Questions about the row below.
1) Which number is the entry just right of the smallest entry?
2) Which number is the entry just left of -32?
[-7, 21, 6, 37, 6, 6, 20, 1, -32, -7, -2, 45, -48, 10]
1) 10
2) 1

Read these off the grid that follows.
1) Which number is the second largest entry?
2) Which number is the fifth entry in reading order?
3) Which number is the entry just right of 4760?
4) Which number is the entry in the bottom-right corner?
5) Which number is the fourth entry, reading row by row?
6) Which number is the entry just left of 4589?
7) Which number is the bottom-left entry?
8) Which number is the bottom entry of the column that holds the smallest entry?
array([[3477, 7752, 6889, 7856, 3613, 2659, 7475, 3124, 4354, 3296, 4049],
       [2903, 3548, 5535, 3423, 5343, 7292, 4035, 7275, 1791, 1084, 6309],
       [6445, 7247, 3213, 1259, 8237, 4965, 1576, 5006, 4457, 4217, 5649],
       [4760, 2518, 5093, 4778, 4526, 8445, 4589, 7745, 5607, 5863, 7769]])
1) 8237
2) 3613
3) 2518
4) 7769
5) 7856
6) 8445
7) 4760
8) 5863

Read these off the matrix that follows.
1) Give the entry in the bottom-right corner.
2) Give the entry directly above 4450.
3) Give the smallest entry in the first row.
4) Give the third-last entry, reading row by row.
5) Give the maximum.
6) Give the entry just left of 5253.
7) Give the entry just left of the smallest entry.
8) Give the fifth entry, reading row by row.
array([[7046, 6123, 6051, 3765, 6912, 6967, 7778, 2251, 4015, 2826],
       [6861, 5065, 4939, 4450, 5253, 6582, 6584, 2161, 4211, 6467],
       [3131, 5683, 2138, 1971, 5967, 7002, 3880, 5263, 3935, 4278],
       [4556, 4383, 4648, 4374, 4232, 4267, 4325, 4109, 4242, 4306],
       [5453, 5278, 3759, 3216, 3393, 2595, 6812, 5866, 4645, 6382],
       [2052, 6691, 7227, 1239, 6800, 1989, 7613, 2415, 5095, 2994],
       [2815, 4626, 3237, 6932, 5928, 8608, 6814, 3542, 5710, 5595],
       [7412, 6019, 7151, 2223, 2029, 4337, 3541, 3642, 4387, 3488],
       [3621, 5543, 5479, 1723, 5379, 4651, 6406, 3398, 5775, 5349],
       [4372, 4373, 4177, 4326, 4602, 4337, 4537, 4095, 4542, 4371],
       [4654, 4577, 4107, 4388, 3993, 4161, 4153, 4771, 4535, 4692],
       [4167, 4353, 3875, 4522, 4582, 4457, 4415, 4295, 4540, 4531],
       [4266, 4392, 4308, 4490, 4582, 4532, 4462, 4238, 4377, 4474],
       [3037, 3771, 3174, 5366, 6648, 6943, 5529, 6285, 7506, 6420],
       [5163, 6902, 2964, 1184, 6581, 8306, 7413, 2680, 4129, 6856],
       [8209, 6541, 6958, 2240, 2650, 6663, 5035, 2442, 4342, 5866]])
1) 5866
2) 3765
3) 2251
4) 2442
5) 8608
6) 4450
7) 2964
8) 6912

Read these off the matrix that follows.
1) Report the last entry, reading row by row.
2) Report the third entry on the main diagonal.
3) Report the entry just right of the largest entry.
4) Report the entry just left of the centre entry.
5) Report the largest entry in the last row.
6) Report the entry just left of the largest entry.
7) Report the first entry of the smallest entry's row.
8) Report the top entry of the column that holds the smallest entry.
[[  8  -3  -3  -1  -9  15  21 -27  -6]
 [  4 -10 -12 -22 -17   0  -3  -8   3]
 [ -4  -7   3 -10  -1  -7  21 -18  18]
 [ 15   9   1   9   7   0 -15  12  -9]
 [  3   9 -11   9  -1  19 -22  11 -15]
 [  2   6 -10  11   0  24 -16   4 -15]
 [ 12  -8  -7   3   1  14  -4 -10  -6]]
1) -6
2) 3
3) -16
4) 9
5) 14
6) 0
7) 8
8) -27

W =
10,8,4,-9,8,12,9,13,-16,6,8,4,4,3,-2,-21
15,5,3,-6,4,6,4,2,-11,1,8,3,-3,5,4,4
11,10,3,-9,-7,-1,13,14,-10,-6,7,0,2,-3,7,2
5,-4,14,-3,-16,-5,7,5,-2,-5,0,-4,10,-10,1,-4
-22,7,-3,-7,-5,-7,2,-2,-5,6,4,0,3,-7,-7,-12
16,-5,-2,2,-11,12,1,11,-5,-1,1,3,8,7,-1,-13
-26,10,-7,-5,3,-2,1,4,15,6,3,0,-2,-3,-9,-21
-11,1,15,-9,-16,-7,2,2,-3,5,4,-4,10,-14,-8,-11
1,-2,3,2,-1,-1,6,-7,15,-1,-2,-5,3,-8,-6,-11
16,7,15,-10,8,-3,13,-6,-5,-6,1,-3,-4,-15,7,4
11,1,0,1,-3,7,2,14,-13,-1,7,4,4,7,3,-2
Indices start at 1.
The entry in row 2 and column 1 is 15
Which number is the entry at row 1, column 1? 10
Which number is the smallest entry? -26
Which number is the entry in the bottom-left corner? 11
The entry in the top-right corner -> -21
Which number is the entry in the bottom-right corner? -2
Which number is the entry directly below the smallest entry? -11
Which number is the entry in row 3 and column 1? 11
Which number is the entry in row 1 and column 2? 8
The entry at row 3, column 3 is 3
The entry at row 1, column 3: 4
The entry at row 2, column 2 -> 5
The entry in row 3 and column 2 is 10
The entry at row 2, column 3 is 3
